Below are the code and all the weights of a small trained network. Each question names an input and a target symbol and asks about switching units off, where a switched-off unit gives its printed mean instead of its output.

import numpy as np


def w(rows, s, z=0):
    codes = np.array(rows[::2]) - 128.0
    scale = np.full(codes.shape[1], s)
    scale[-1] = z or s
    return codes * scale


def f(y):
    return np.maximum(y, 0)


def softmax(a):
    e = np.exp(a - a.max(-1, keepdims=True))
    return e / e.sum(-1, keepdims=True)


def log_softmax(a):
    a = a - a.max(-1, keepdims=True)
    return a - np.log(np.exp(a).sum(-1, keepdims=True))


def net(x, mask):
    ids = ['αεζθλξσ'.index(c) for c in x.split()]
    T = len(ids)
    res = E[ids] + P[:T]
    r = res
    for j in range(2):
        rows = slice(4 * j, 4 * j + 4)
        q, k, v = (r @ M[0][rows].T for M in (Q, K, V))
        z = softmax(np.where(np.tri(T) > 0, q @ k.T / 4**0.5, -1e9)) @ v
        o = O[0][rows]
        res = res + np.where(mask[j], z, o[:, -1]) @ o[:, :-1]
    y = f(res @ A[0][:, :-1].T + A[0][:, -1])
    res = res + np.where(mask[2:18], y, B[0][:, -1]) @ B[0][:, :-1]
    return log_softmax(res[-1] @ U[:, :-1].T + U[:, -1])


Q, K, V, O, A, B = {}, {}, {}, {}, {}, {}
E = w([
[134,199,234,1,165,83,23,123,63,103,135],'α',
[57,151,226,66,130,74,123,232,110,150,155],'ε',
[161,79,140,95,93,137,119,90,111,192,11],'ζ',
[105,185,133,126,159,176,146,125,123,204,61],'θ',
[204,77,193,106,185,64,105,93,75,33,176],'λ',
[172,61,169,182,121,103,208,169,91,115,200],'ξ',
[185,209,152,209,247,172,135,62,133,91,252],'σ',
],0.012)
P = w([
[153,67,106,60,174,168,103,152,145,214,161],'0',
[118,98,149,95,138,150,94,146,140,154,149],'1',
[171,138,180,30,183,105,200,86,180,139,94],'2',
[61,107,164,170,97,175,96,67,130,80,103],'3',
[58,117,161,132,109,170,94,84,102,101,157],'4',
[143,193,176,85,125,92,205,88,140,114,71],'5',
[120,198,63,184,58,100,131,145,141,90,105],'6',
[91,127,139,162,137,179,128,119,61,123,140],'7',
[126,145,145,133,174,91,208,66,77,177,58],'8',
[143,130,62,193,154,32,96,165,124,156,120],'9',
[108,116,114,112,180,188,128,141,39,166,210],'10',
[141,114,126,94,252,124,201,119,88,164,130],'11',
[124,121,118,200,192,137,101,205,128,138,123],'12',
[128,76,110,122,144,177,108,107,88,120,173],'13',
],0.016)
Q[0] = w([
[113,120,95,129,128,118,76,160,94,125,98],'h0',
[82,114,186,119,177,109,167,78,174,158,125],'h0',
[122,113,159,127,89,139,71,156,116,158,119],'h0',
[141,145,192,121,118,138,238,94,185,129,112],'h0',
[106,61,205,112,204,208,161,97,83,164,154],'h1',
[97,76,154,75,197,104,158,114,27,205,100],'h1',
[75,34,123,144,108,247,22,150,92,140,183],'h1',
[182,123,164,203,209,71,85,196,99,186,74],'h1',
],0.012)
K[0] = w([
[172,75,124,100,69,148,120,181,149,128,175],'h0',
[131,144,51,177,111,104,151,132,115,133,101],'h0',
[131,137,71,76,132,138,84,123,85,153,145],'h0',
[136,138,119,173,124,61,124,75,117,90,77],'h0',
[201,109,28,97,254,79,167,154,79,241,225],'h1',
[128,126,60,124,188,136,117,192,58,121,125],'h1',
[176,61,120,35,149,134,35,173,231,223,117],'h1',
[105,154,13,162,113,47,94,155,92,110,122],'h1',
],0.013)
V[0] = w([
[112,136,141,118,112,87,126,112,125,144,140],'h0',
[121,169,130,207,124,72,162,107,132,113,80],'h0',
[155,188,123,108,80,109,167,155,86,147,152],'h0',
[137,156,164,100,129,111,151,142,122,88,130],'h0',
[179,183,108,89,176,112,13,80,82,91,128],'h1',
[2,209,133,113,181,148,116,146,177,155,80],'h1',
[121,177,145,218,169,156,171,128,187,151,211],'h1',
[79,106,203,77,153,67,139,174,139,85,158],'h1',
],0.01)
O[0] = w([
[138,150,151,123,137,137,94,133,132,146,134,123],'h0',
[148,94,147,53,124,71,100,183,123,138,119,74],'h0',
[94,140,154,112,120,117,109,118,163,104,146,109],'h0',
[79,149,125,96,143,158,138,141,117,167,120,156],'h0',
[46,122,66,102,119,83,209,64,166,157,177,235],'h1',
[45,12,173,138,199,164,156,108,204,163,107,111],'h1',
[163,198,216,161,63,183,150,79,151,151,142,254],'h1',
[150,130,141,174,128,19,63,95,115,170,69,132],'h1',
],0.011,0.0083)
A[0] = w([
[177,151,109,176,52,180,61,184,107,88,133,12],'n0',
[128,105,175,124,101,100,118,154,131,119,180,108],'n1',
[65,134,120,176,72,180,62,88,138,129,189,129],'n2',
[97,162,86,80,108,131,135,168,136,72,159,140],'n3',
[123,81,126,148,148,91,36,154,133,167,95,60],'n4',
[133,98,150,84,179,94,153,148,140,142,91,65],'n5',
[174,134,147,203,143,138,140,105,74,146,169,136],'n6',
[176,151,236,53,178,148,128,146,159,132,54,135],'n7',
[113,175,108,232,177,142,57,135,118,128,136,108],'n8',
[67,122,2,138,123,126,58,143,105,87,130,133],'n9',
[130,117,41,179,105,203,55,212,85,44,129,108],'n10',
[107,63,162,126,94,199,94,159,160,168,143,128],'n11',
[96,115,97,84,149,25,145,134,119,135,98,3],'n12',
[171,167,109,88,100,25,154,93,131,187,133,121],'n13',
[151,128,162,157,158,68,112,83,177,162,150,161],'n14',
[105,140,87,122,77,104,106,157,62,165,131,189],'n15',
],0.0085,0.005)
B[0] = w([
[3,149,72,128,123,167,71,43,176,144,182,145],'n0',
[115,139,109,115,110,144,124,125,136,67,129,141],'n1',
[171,67,105,95,161,76,153,137,89,118,103,228],'n2',
[179,65,152,166,118,134,165,132,138,145,118,155],'n3',
[141,89,193,180,99,170,140,142,108,191,214,159],'n4',
[147,92,127,2,114,94,80,141,157,98,119,144],'n5',
[76,116,97,140,63,109,141,209,136,123,96,255],'n6',
[138,126,9,157,104,69,138,138,97,133,136,202],'n7',
[152,79,170,78,126,140,67,136,104,162,89,198],'n8',
[169,171,77,122,71,60,129,192,148,166,160,192],'n9',
[102,92,163,20,98,163,143,171,196,136,63,163],'n10',
[176,180,122,192,170,108,98,139,129,42,123,164],'n11',
[50,133,152,117,164,191,140,112,90,131,176,171],'n12',
[134,93,175,189,191,187,86,102,136,82,113,240],'n13',
[115,126,144,67,83,162,150,129,123,138,119,227],'n14',
[162,154,132,172,168,123,102,128,186,88,101,176],'n15',
],0.0076,0.013)
U = w([
[58,99,5,158,141,60,134,102,86,154,176,20],'α',
[152,57,110,170,123,84,100,116,85,188,133,85],'ε',
[156,104,35,71,157,51,181,183,112,121,57,134],'ζ',
[114,112,74,187,242,192,149,138,86,42,94,115],'θ',
[186,155,4,233,126,13,97,142,83,111,154,160],'λ',
[89,127,44,157,93,150,77,122,118,98,157,6],'ξ',
[158,165,89,147,69,116,218,91,72,141,161,227],'σ',
],0.0031,0.0027)

Each question gives the input, a string of symbols that net reads in full, and the target symbol t.
The units are the heads (4 rows each of Q, K, V and O) and the neurons (one row each of A and B). Each row of codes is followed by its name. A weight is (code - 128) times the scale printed after its matrix; where a second scale follows, it is the last column's (O, A, B and U).
mask holds one flag per unit, heads first, then neurons. A switched-off unit (its flag False) gives its mean, the last column of its rows in O or B, instead of its output. The means were averaged over made-up inputs and are rounded, as every weight is.
A unit's drop is (log p(t) with every unit on - log p(t) with that unit switched off) / (log p(t) with every unit on - log p(t) with every unit switched off).
The circuit of an input: a set's keep is (log p(t) with only the set's units on - log p(t) with every unit switched off) / (log p(t) with every unit on - log p(t) with every unit switched off). Starting from the 12 units with the biggest drops (on a tie, the unit counted first), units are removed one at a time, each time the one whose removal leaves the highest keep (on an exact tie, the one counted first), for as long as the keep stays at least 0.8.
circuit, biggest first: the units of the circuit, biggest drop first
top k neurons: the k neurons with the biggest drops, biggest first
drop when u is switched off: that unit's drop, to one decimal
input λ σ ξ θ σ λ λ ζ λ, target θ: top 2 neurons -> (n13 n12)
input ε λ σ λ λ ζ λ λ α ξ ε ζ σ σ, target ε: circuit, biggest first -> (h1 n4 n8)
input α σ λ ζ ζ, target α: circuit, biggest first -> (h1)
input θ σ σ ε σ θ ε, target ε: top 2 neurons -> (n4 n8)
input ζ σ ζ σ λ λ λ λ ζ, target θ: top 3 neurons -> (n13 n12 n15)
input θ σ λ σ α, target θ: circuit, biggest first -> (h1 n11)
input α σ σ ε σ σ ζ σ σ ζ, target ζ: circuit, biggest first -> (h1 n10)
input ε ξ α, target λ: circuit, biggest first -> (h1 n7)
input λ θ σ σ ε, target λ: circuit, biggest first -> (h1 n15)
input ε σ ε σ λ λ λ ξ, target ε: circuit, biggest first -> (h1 n4)
input λ σ σ σ ε σ θ θ σ ε α σ θ, target ε: circuit, biggest first -> (h1 n4)
input σ α ζ λ ε ξ, target λ: circuit, biggest first -> (h1 n7)
input ζ θ σ ε, target ζ: top 2 neurons -> (n10 n9)
input λ σ ε σ ε σ ε θ, target λ: top 2 neurons -> (n9 n15)
input ξ σ σ λ σ ε λ ξ, target ξ: circuit, biggest first -> (h1 n0 n10)
input θ ε θ θ σ σ λ σ σ ζ σ σ ξ σ, target θ: top neuron -> (n11)
input λ σ σ σ σ σ α ε, target λ: top 3 neurons -> (n9 n15 n14)
input ζ ζ α ε λ ζ, target θ: circuit, biggest first -> (n13 h1 n12 n15)
input α σ λ σ λ, target α: top 2 neurons -> (n12 n9)
input ζ σ α λ ε ε λ α, target ζ: top 3 neurons -> (n10 n9 n13)
input σ σ σ ξ σ θ λ σ λ λ σ σ ξ, target λ: circuit, biggest first -> (h1)
input λ σ λ λ σ σ σ ζ ζ ξ ζ, target λ: circuit, biggest first -> (h1 n15)
input θ λ σ ζ λ λ ε ξ θ λ θ θ, target θ: top 3 neurons -> (n13 n12 n15)
input λ ε σ σ ε ζ ε α, target λ: top 2 neurons -> (n9 n15)
input σ σ σ σ λ σ ε ξ λ λ, target ε: drop when n10 is switched off -> 0.0
